The three nearest rows among all rows above each row, by straight-line distance, nearest first (none for the first four rows)
In the rows, 128 means zero.
0: [132 171 123 110 123 205 120 146 131 107 176 136 114 104 151 123 160 121
 156 221 106 119 122 121 138 100 107 108 136 135 135 147 117 139 136 124
  80 125 119 107 129]
1: [ 93 120 137 131  70 142 132 131 114 138 159 134 118  90 147 117 159 128
 155 188 111 101 128 131 163 130 135 103 120 151  96  83 126  92  92  89
  78  88  97 146 121]
2: [118 132  91 136  99 163  60 141 119 131 150 146 112 107 130 100 155 129
 139 188  86 121 138 108 154  98  78 139 108 139 159 150  86 124 113 133
  71 130 152  78 145]
3: [119  88  87 129 123 191  31 161 133 114 138 140  89 117 133  44 134 141
  99 150   2 113 152 164 187  98  74 128 101  89 150 107  70 120 122 137
  75 201 104 175 136]
4: [104 116 153 121 104 130 115 138 119 128 161 148 103  99 144 134 180 130
 152 188 150 115 165 113 155  75 124 121 104 182 173 108 148 105 123 124
  99  95 125 137 157] : 1 0 2
5: [100 124 129 126 137 207 126 140 130  84 155 148 113 115 142 134 197 129
 165 183 123 134 140 133 151  83 120 119 112 147 108 155 115 147 133 109
  89 124 134 112 138] : 0 4 2
6: [112 133 116 127 123 200 118 150 128 118 144 144 102  91 134 105 198 131
 148 194 129 131 161 131 137  83 111 123 113 151 147 153 112 134 121 125
  81 136 145 110 137] : 5 0 2
7: [118 154 127 113  98 168 111 130 105 131 151 142  94 105 131 117 186 136
 152 194 144 100 156  86 168  91  93 126 121 161 159 123 126 120 126 123
  84 105 125 115 154] : 4 6 0
8: [ 88 121 106 136  70 168  80 137 118 115 143 132 126  87 121 124 150 125
 153 186  88 114 136 118 183 123 119 118 120 125 141  94  75  99 109 108
  77  93  99 103 141] : 1 2 7
9: [123 145 132 136 130 180 125 142 131 117 147 141 113  94 156 122 206 125
 141 209 159 124 144 113 157  60 100 137 112 160 162 125 136 121 143 125
  94 116 156 109 145] : 6 7 4
10: [135 108 137 137 133 183 124 141 128 113 127 179  92 116 139 111 225 135
 127 170 170 109 153 116 144  42 147 146  97 179 182 166 167 143 152 152
 108 133 165 111 160] : 9 6 4
11: [ 98 148 103 137  90 212  96 127 147 126 155 140 115 127 124 102 166 140
 136 159  70 123 126 138 175 117 112 136 120 101 130 141  44 116 112 129
  94 147  87  80 118] : 8 2 0
12: [ 88 124  97 128  49 165  62 133 127 134 136 123 114 103 111 114 143 137
 151 158  44 108 121 125 198 147  89 136 144 130 128 108  48  99 105 103
  79 127 106 103 109] : 8 11 2
13: [ 75 136 127 169  49 196 150  94 133 112 143 148 110 113  94 188 194 123
 166 165 141 141 137 143 198 134 181 144 116 137 155 125  62 114  85 115
 127  81 115  26 131] : 8 11 5
14: [ 96  92 154 159  93 171 150 105 132 113 151 151 111 103 132 142 206 137
 146 174 152 108 143 164 164 109 197 102 120 145 103 109 138 121 105 106
  97 110  88 144 123] : 1 5 4
15: [100 155 111 113  56 215 110 129 128 112 143 131 138  95 111 131 149 137
 172 197  51 113 109 138 164 161  92 107 137 100 110 122  48 105 125  96
  73 114  86  86 107] : 12 11 8
16: [121 138 126 122 109 204  83 152 125 123 146 122 132 100 143  85 163 137
 144 203  83 121 134 137 155 101  79 118 114 119 122 158  84 117 124  96
  84 150 111 132 137] : 0 6 2
17: [115 133  88 117 105 194  71 145 127 119 141 138 102 114 131  95 153 146
 152 174  80 130 129 112 174 105  85 152 127 102 145 154  77 124 119 126
  76 140 134 100 155] : 2 16 11
18: [ 91 114 134 134  94 147  95 141 109 140 147 127 114 102 148 105 185 136
 150 186 119  90 136 147 182 119 124 122 124 156 124  74 119 111  85 114
  76 112  99 168 133] : 1 8 4
19: [103 113  84 134  89 153  52 137 125 126 124 145 112 112 123  57 164 138
 130 170  79 103 139 116 177 103  81 142 113 137 175 107  82 111 121 113
  85 147 126 132 146] : 2 17 8
20: [ 81 116 136 141  85 152 119 126 116 146 154 149 109  97 137 130 192 134
 144 178 146 101 129 141 174 115 152 105 118 138 113  89 132 110 108  81
  79 108  71 133 134] : 1 18 14
21: [112 123  96 121  76 189 101 133 141 119 147 157 129 101 120  95 152 135
 143 186  75 126 126 147 176 117  99 127 125  92 145 136  89 128  99 101
  80 141  90  93 127] : 11 17 16
22: [116 116 101 140 105 203  52 150 136 132 143 154 121 124 112  61 144 131
 112 152  58 132 138 130 181 101  97 130 118 115 151 133  69 123 118 112
  56 176 114 123 132] : 19 17 21
23: [144 149 121 106 143 199  95 161 138 118 155 113 107  96 159 105 185 132
 149 198 100 123 134 110 145  79  97 129 100 131 115 157  95 139 136 127
  69 133 135 115 136] : 0 6 16
24: [105 111 110 126  93 176 101 141 122 119 150 131 102  97 145  89 155 135
 144 163  84 117 140 139 163 114 107  91 130 118 126  98  83 108 115 127
  73 137 118 129 143] : 8 21 16
25: [106 136 141 123 105 121 106 123  98 126 141 133  94  97 150 124 214 139
 150 172 162 110 145 102 155  58 106 111 110 197 155  95 140  97 142 128
  76  87 122 142 157] : 4 7 9
26: [106 114 129 136  86 159 103 118 131 144 125 139  98 110 135 120 174 126
 143 172 144 109 145 125 185 104 136 114 116 157 141  86 130  87 111 101
  89 122  92 136 144] : 20 18 1
27: [ 82  80 132 156  96 147  96 108 115 141 116 137  87 114 137  99 202 147
 145 158 153  88 146 135 193  86 162 111 131 152 152  78 142 107  90  91
  89 109 118 135 137] : 26 20 18
28: [ 90 112 101 145  74 188 100 123 138 140 140 153 115 112 107 107 167 128
 141 150  79 111 131 144 188 121 145 122 112 127 142 107  73 123  79 111
  92 115  96 114 127] : 8 21 11
29: [ 91  88 112 165  68 145  83 114 129 145 124 140 101 116 101 107 139 131
 142 151  94 106 163 142 197 113 136 131 108 133 159  99  94  91  88 120
  84 110 107 127 126] : 28 8 26
30: [ 99  95  79 127 114 203  39 148 133 128 111 136 112 117 118  58 153 143
 111 165  29 124 123 143 177  93  66 140 125 113 146 124  75 113 107 125
  69 191 116 146 144] : 22 3 19
31: [ 71 126 150 150  56 186 138 119 137 140 138 151  97 108 128 156 197 125
 164 160 131 105 144 137 187 115 163 122 115 127 133 109  83 101  92  86
 125  89  94  77 133] : 13 20 28
32: [ 77 125 122 143  42 216 124 108 153 109 129 137  98 125  99 147 172 133
 165 180 124 116 132 132 164 126 139 147 118 138 158 122 106 128  92 125
 116  76 127  41 136] : 13 31 28
33: [ 81 162 104 137  57 209 125 107 149 108 149 140 116 106 113 160 155 112
 151 185  86 130 133 146 172 116 129 141 135 117 139 124  66 114 111 122
 106 105 104  33 121] : 32 11 13
34: [128 163 121  92 134 172  90 180 119 105 162 123 114  99 153 104 146 135
 145 226  91 129 112  85 149  98  59 124 109 143 126 159  91 110 166 128
  70 125 145 109 127] : 23 0 16
35: [ 81 156  97 134  61 206 113 130 141 105 149 153 110 113 104 148 156 125
 141 174  92 142 136 145 179 127 108 156 127 113 162 150  45 121  77 116
 115  89 123  55 108] : 33 32 11
36: [ 96 130 129 132  48 184 111 120 130 121 144 145 112 104 137 138 170 135
 148 185 126 113 144 127 175 107 136 123 122 148 141 114  99 145 110  88
 105 101 121  85 138] : 31 32 8
37: [106 121 121 118 104 207  93 159 139 113 147 139 135 121 118 103 142 142
 144 168  63 102 127 149 156 133 107 136 113 126 138 125  74 116 117 116
  89 136 117 112 125] : 21 11 16
38: [109 153 121 125  74 175 101 137 112 117 146 119 119 100 135 135 172 135
 147 183 128 131 129  84 175 114  82 128 121 156 157 122  95 127 127 129
  85  87 155  68 145] : 7 36 2
39: [113 121 149 130 105 169 125 138 128 119 150 151 112  84 150 111 190 120
 154 169 144 102 113 140 170 113 149 102 117 145  98 116 135 114 123  81
  80  87  93 142 125] : 20 1 14
40: [ 84 155 111 160  32 205 133  95 144 117 133 135 125 112 115 180 173 126
 149 181 116 134 126 139 169 131 125 136 127 133 162 136  62 116 105 120
 122  73 125  11 123] : 33 32 13
41: [120 126 142 138 140 193 126 145 129  92 151 147 106 120 146 118 229 148
 134 204 180 138 150 119 148  33 101 132  95 178 193 169 152 134 147 151
 107 129 178  82 173] : 10 9 6
42: [100  94 127 147  74 149  70 133 136 139 114 151  88 115 113  92 156 138
 129 144  71 109 148 137 173 103 121 122 119 131 132  83  78 101  91 131
  91 128 103 127 138] : 29 28 24
43: [113 116 130 124 134 210 144 140 164 104 148 156  98 112 150 139 194 141
 155 181 138 127 128 157 121  92 148 108 101 138 112 147 136 162 156 133
 108 145 122 105 130] : 5 6 0
44: [114 125 106 143  90 206  78 144 113 114 131 163 124 121 128  90 151 153
 105 141  82 129 149 133 178  93  92 129 124 121 176 151  62 124 108 134
  88 159 150  99 151] : 22 17 2
45: [121 162 101 134 104 183  88 149 125  94 142 131 117 117 131 127 185 161
 136 200 140 130 126  80 153  71  78 132 130 177 177 148 120 126 142 142
  89 108 182  86 147] : 38 9 7
46: [132 139 118 133 117 148  64 158 104 130 150 137 121 115 132  97 165 132
 142 187  89 108 140 120 169  85  85 117 114 147 172 124  98 119 114 151
  62 149 126 127 161] : 2 19 17
47: [ 90 129 120 124  75 188 127 126 135 114 148 144 114 103 127 145 183 104
 159 180 110 119 141 156 178 136 146 127 125 123 112 122  82 120 112  97
  89 111 104  87 116] : 36 31 33
48: [ 91 129 124 126  84 189 110 137 132 128 161 129 108  86 144 109 176 118
 159 182  92 101 141 143 178 136 123 117 124 137 115 112  93 126 100 107
  92 110  75 113 120] : 47 8 28
49: [105 117 137 113  95 133 110 123 109 143 145 131 109  82 154 116 180 127
 150 187 134  94 132 121 178 127 151 105 117 161 108  80 122  97  95  87
  79  82  78 149 131] : 1 20 18
50: [ 81  92 119 157  58 158  84 106 121 145 132 144 104 111 114 111 167 136
 143 164  86 113 130 128 200 132 128 133 133 125 155  95  91  98  80 112
 105 121  84  98 125] : 29 28 42
51: [103 119  65 142  86 183  57 156 126 135 144 128 113 117 111  60 148 137
 103 167  42 123 131 120 186 100  95 144 127  93 158 111  63 118  88 127
  91 166 120 129 133] : 22 30 19
52: [109 117 156 104 123 197 145 141 142 103 159 148 120  89 148 119 186 139
 145 179 112 119 124 154 145 138 147  94  93 138  81 131 141 137 150 112
  68 122  83 142 106] : 39 43 5
53: [ 86 130 109 139  64 204 132 121 136 127 151 148 121 106 129 151 184 110
 151 173 102 120 137 145 145 127 141 131 118 132 145 121  80 106 109 122
  95 111 125  63 124] : 47 33 36
54: [ 89 165  88 159  59 207 113 106 143 114 154 140 133 109 112 178 181 146
 154 183 109 113 147 109 159 125 106 153 132 123 173 140  43 122 101 130
 109  98 130  46 128] : 40 35 33
55: [131 149 114 117  99 171  58 145 110 110 157 134 123 105 121  82 143 140
 140 173  76 123 156 106 161 101  57 134 117 140 152 125  72 106 115 139
  76 150 132 129 136] : 46 2 17
56: [ 80  83 137 157  65 102 129  98 117 113 146 143  97  81 142 148 193 126
 145 177 153  87 154 126 196 119 167  94 117 156 124  70 122  95  77  76
  94  57  67 132 136] : 49 20 1
57: [116 161 109  99  90 167  81 149 105 108 153 110 114  91 158 124 161 153
 150 200 122 120 135  70 153  88  63 140 128 174 157 153  91  95 151 141
  60  88 151  92 157] : 38 45 34
58: [ 89 132 109 120  77 196  89 129 140 128 159 136 114 116 113  93 149 141
 134 175  46 113 125 151 178 123 103 129 124  99 131 121  60 127 118 118
  85 140  90 108 113] : 11 21 37
59: [128 160  99 125 130 146 103 151 128 103 140 130 111 106 152 122 201 140
 154 196 154 112 141  74 147  53  68 124 107 166 169 157 111 124 150 151
  90 104 168 102 153] : 45 9 57
60: [ 93 139 127 116  90 199 123 149 140 129 181 136 126  87 150 116 138 127
 174 181  91 112 110 160 153 146 132 114 111 110  76 132  88 114 120  86
  75 106  88 109 110] : 48 47 15
61: [114 169 106 106  92 194  94 151 123 125 161 119 127 100 131 119 157 126
 145 188  94 128 114 104 158 114  73 122 104 142 135 132  84 128 128 130
  84 119 123  84 132] : 38 2 0
62: [101 159 124 131  85 160 108 135 117 106 149 136 116 102 143 133 210 139
 173 180 149 109 147  82 176  97 102 130 131 165 166 148 119 126 127 128
  99 106 133 107 146] : 7 38 9
63: [114 125  97 137  87 214  74 133 129 120 125 137 123 109 137 103 161 140
 134 175  88 140 144 132 168 103  98 133 118 130 167 138  60 130 128 128
  90 118 128  86 152] : 17 44 2
64: [ 90 135 134 127 110 193 116 134 129 143 155 126 106  77 154 129 167 101
 151 193 101 111 135 164 165 131 146  91 128 118  91 133 115 104 108  89
  76 102  72 129 117] : 48 60 39
65: [137 118  93 144 107 163  50 166 116 127 144 157 121 113 123  63 159 147
 121 152  45 112 148 123 193  89  59 151 117 126 168 116  63  97 124 137
  58 165 151 147 155] : 19 55 22
66: [ 78 115 125 161  38 182 130  80 138 127 136 130  93 128 107 158 191 119
 163 163 120 111 137 136 177 133 174 132 125 140 162 100  86 115  80 126
 107  85 105  79 120] : 31 32 13
67: [100 152 115 128  78 186 120 138 138 120 143 131 105 110 142 139 184 140
 155 186 123 117 129 114 154 100 111 140 119 131 152 131 102 117 119 122
  88 104 130  75 147] : 38 36 53
68: [112 149 137 106 103 219 124 138 132 111 181 129 123  96 159 103 180 108
 158 204 101 115 126 135 137 118 141 107 115 133  85 139 109 143 150 107
  68 119  95 113 120] : 0 52 60
69: [ 95 166  91 121  64 186  94 119 129 131 162 139 124 107 117 117 147 122
 150 185  73 114 128 140 160 153 114 124 133  96 137 123  56 109 112 101
  78 118 104  84 107] : 15 58 21
70: [101 112 147 138  90 114 116 136 110 136 117 151  87 105 142 130 203 130
 146 181 171  89 141 117 188  77 158 125  96 167 144  84 147  90 115 116
  92 105 111 133 150] : 26 4 27
71: [118 169 144 115 109 200 111 165 123 124 154 136 120 100 143 129 181 122
 155 194 114 118 110 101 136  96  87 131 121 155 115 162 111 120 162 118
  80  98 139  92 139] : 0 61 23
72: [ 98 130 126 119 113 208  89 145 129 120 167 134 116 107 133 105 158 130
 146 197  62 116 132 141 166 119 111 105 121 123  91 138  79 123 119 100
  64 130 109 151 103] : 16 37 58
73: [110 140 113 132 106 154  74 175 136 136 152 131 113 108 125  66 156 132
 125 177  56 119 139 124 172 102  81 143 115 135 128 106 108 100 117 100
  79 147 102 150 141] : 19 55 16
74: [109 164 115 113  90 216 116 125 143 123 156 142 122 108 128 136 176 124
 145 195 102 113 153 133 163 109 117 135 129 124 129 141  99 120 134 117
 117 106 119  75 137] : 67 53 47
75: [ 97  94  92 153  91 176  40 131 147 141 126 141 116 110 112  56 150 151
 111 142  37 115 139 156 181 111 101 135 136 100 141 110  34  90 101 111
  75 184 105 131 150] : 30 51 22
76: [118 108  82 147  80 169  58 139 136 122 143 150  99 128 124  61 160 135
 119 150  51 121 134 115 179 108  64 152 130 130 146 121  80 103 129 147
  83 153 131 125 152] : 19 65 51
77: [ 87 131 142 127  79 183 133 123 128 123 146 131 105  88 148 137 202 128
 147 179 154 103 147 149 168 104 155 105 113 141 104  96 117 106 115  90
  99  88  90 113 118] : 20 39 14
78: [125  86 111 139 109 167  28 147 133 134 132 154 113 105 119  27 141 156
 113 140  33 108 139 151 194 100  91 117 130 121 152  76  81  97 106 124
  52 196 103 177 153] : 3 75 30
79: [131 166 124 117 102 141 100 147 108 106 148 125 114 104 162 136 205 142
 155 198 167 123 122  63 138  38  72 136 105 199 164 145 155 132 142 137
  81 118 185 122 164] : 59 45 9
80: [ 88 153 114 125  66 221 141 110 154 103 152 142 131 104 126 140 153 115
 169 195  82 135 118 133 149 137 128 134 125 115 126 153  56 130 122 114
 105  84 106  45 114] : 33 53 35
81: [ 74 140  98 140  55 227 121  99 144 109 154 168 116 111  99 176 169 134
 141 166 110 132 131 140 179 142 129 155 130 104 165 138  60 107 101 112
 102  82 113  22 134] : 40 33 35
82: [ 80  95 146 157  56 135 108 120 112 121 140 141 100  89 150 145 202 136
 148 181 154  86 145 127 191 118 177  88 125 161 130  59 130  96 104  79
  82  71  82 156 130] : 56 20 49
83: [115 105 101 132  83 141  12 155 131 150 138 125 111 114 124  58 120 143
 117 139  17 130 148 131 183 109  64 129 115 111 143  90  51  85  95 100
  55 168  92 160 155] : 78 75 30
84: [ 90 154 113 114  99 253 112 113 147 127 185 118 142  93 135 130 125 112
 161 191  84 135 112 161 149 175 137 119 121  93  81 159  73 141 128 107
  84 102  98  77  89] : 60 80 15
85: [ 96  85 144 162  88 120 126 122 106 153 131 145  83  76 138 111 204 131
 131 171 164  87 139 134 195 106 173  99 119 169 136  64 131  93  85 102
  88  74  64 159 143] : 82 56 49
86: [ 99 139 107 113  73 180 111 121 128  95 147 114 107 127 141 137 173 137
 155 179 116 108 121 116 164 128 131 114 128 160 109 123  99 113 117 105
  81  87  87 113 119] : 48 47 36
87: [ 93 126 129 136  50 180 118 109 146 115 139 151 107 109 135 160 173 118
 157 177 112 113 147 125 192 134 139 120 115 140 142 110  73 118 113  92
 101  76 106  79 125] : 36 47 31
88: [121 193 134  88  82 172 113 170 115 124 168 120 123  88 153 141 173 140
 156 195 122 145 125  86 150  99  84 141 115 160 142 154 104 114 154 130
  92 101 148  84 145] : 71 57 38
89: [ 97 117 102 152  57 167  75 135 137 135 144 132 129 111 107 102 159 137
 141 140  71  99 134 139 181 101 118 136 115 126 147  95  70  88  80 108
  78 128 103 111 132] : 28 42 29
90: [102 111 104 119  98 184  72 139 120 143 145 135 101  91 126  83 148 133
 145 168  35 102 126 139 175 131  87 109 136 126 137  90  67 103 103  95
  66 137 133 137 128] : 24 12 58
91: [ 63 103 150 140  66 137 125 110 105 129 124 138  85  90 142 138 184 131
 163 165 167  85 150 127 199 116 180 100 120 163 122  57 160  78  84  94
  87  76  68 139 136] : 82 56 85
92: [ 80  98 167 150  71 131 119 117 127 134 123 154  78 101 141 128 203 128
 139 167 167  90 165 154 198  98 178 115 128 166 133  63 160 103  76  89
  85 100  75 155 124] : 91 85 82
93: [102 107 123 113 113 188  81 143 119 129 159 138 118  94 126  88 167 136
 150 166  66 101 132 153 147 119 116 105  98 134 108 111  81  97 127 109
  76 144  83 154 125] : 72 24 37
94: [119 137 125 101  69 180 112 137  99 114 159 148 120  92 160 125 152 133
 160 181 116 110 119 138 162 127 116 117 117 141 138 132 111 123 119 113
  77  85 106 130 133] : 86 48 36
95: [121 142 122 133 100 163 108 133 120 118 138 137 101 110 142 130 172 141
 151 188 128 113 138  99 155  81  98 127  91 151 148 124 105  91 112 120
  86 104 133 114 131] : 7 67 62
96: [ 86 100  98 156  72 237  69 114 153 130 128 150  95 133 104  89 148 121
 139 126  45 149 156 161 189 121 123 140 118 104 149 116  56 110  78 126
  87 142 102  89 129] : 28 11 58
97: [ 80  84 107 153  60 192  94 108 146 133 120 154 113 123 130  81 171 136
 127 147  84 109 137 145 193 112 132 124 109 139 147 111  86  95  95 121
  79 135  94 108 120] : 28 50 89
98: [ 91 121 141 125  99 167 116 127 124 120 146 136  97  97 134 106 191 122
 166 196 125  88 135 124 164 116 150  93 110 167  95  96 134 119 119  75
  85 108  87 147 133] : 39 20 49
99: [ 85 117 127 142  57 156  96 120 123 153 122 129  97 106 121 121 183 127
 130 163  98  97 154 131 176  96 135 117 129 143 158  98 107  93  95 111
  71  96 100 131 141] : 26 29 50
100: [124 137 108 132  93 187  79 143 122 136 140 154  99 100 141  75 153 153
 128 153  97 106 152 120 159 100  77 152 118 140 163 125  83 110 112 119
  91 138 114 114 156] : 19 55 17
101: [104 148 103 142  71 213  72 112 137 119 132 151 123 122 108 139 159 120
 137 148  99 136 152 124 180 106 116 174 117 128 168 135  55  97 113 144
  96 129 139  60 131] : 63 35 54
102: [126 111  94 149  83 159  58 154 132 130 126 136 108 119 125  82 153 137
 138 180  48 119 125 133 166 106  77 152 119 119 152 114  63  97 102 124
  85 152 122 126 149] : 76 19 51
103: [ 84 135 118  99  80 179 100 128 119 124 156 128 136  66 150 124 141 132
 143 193  83 106 131 121 187 137 126 114 122 146 127 115 103 111 106  92
  71 104  84 121 115] : 48 8 94
104: [ 72 151 114 128  64 251 143 111 154 118 159 132 138 115 115 157 162 136
 161 191  95 130 125 145 169 144 131 137 127 115 132 170  78 130 130  99
 107 103 100  24 121] : 80 33 81
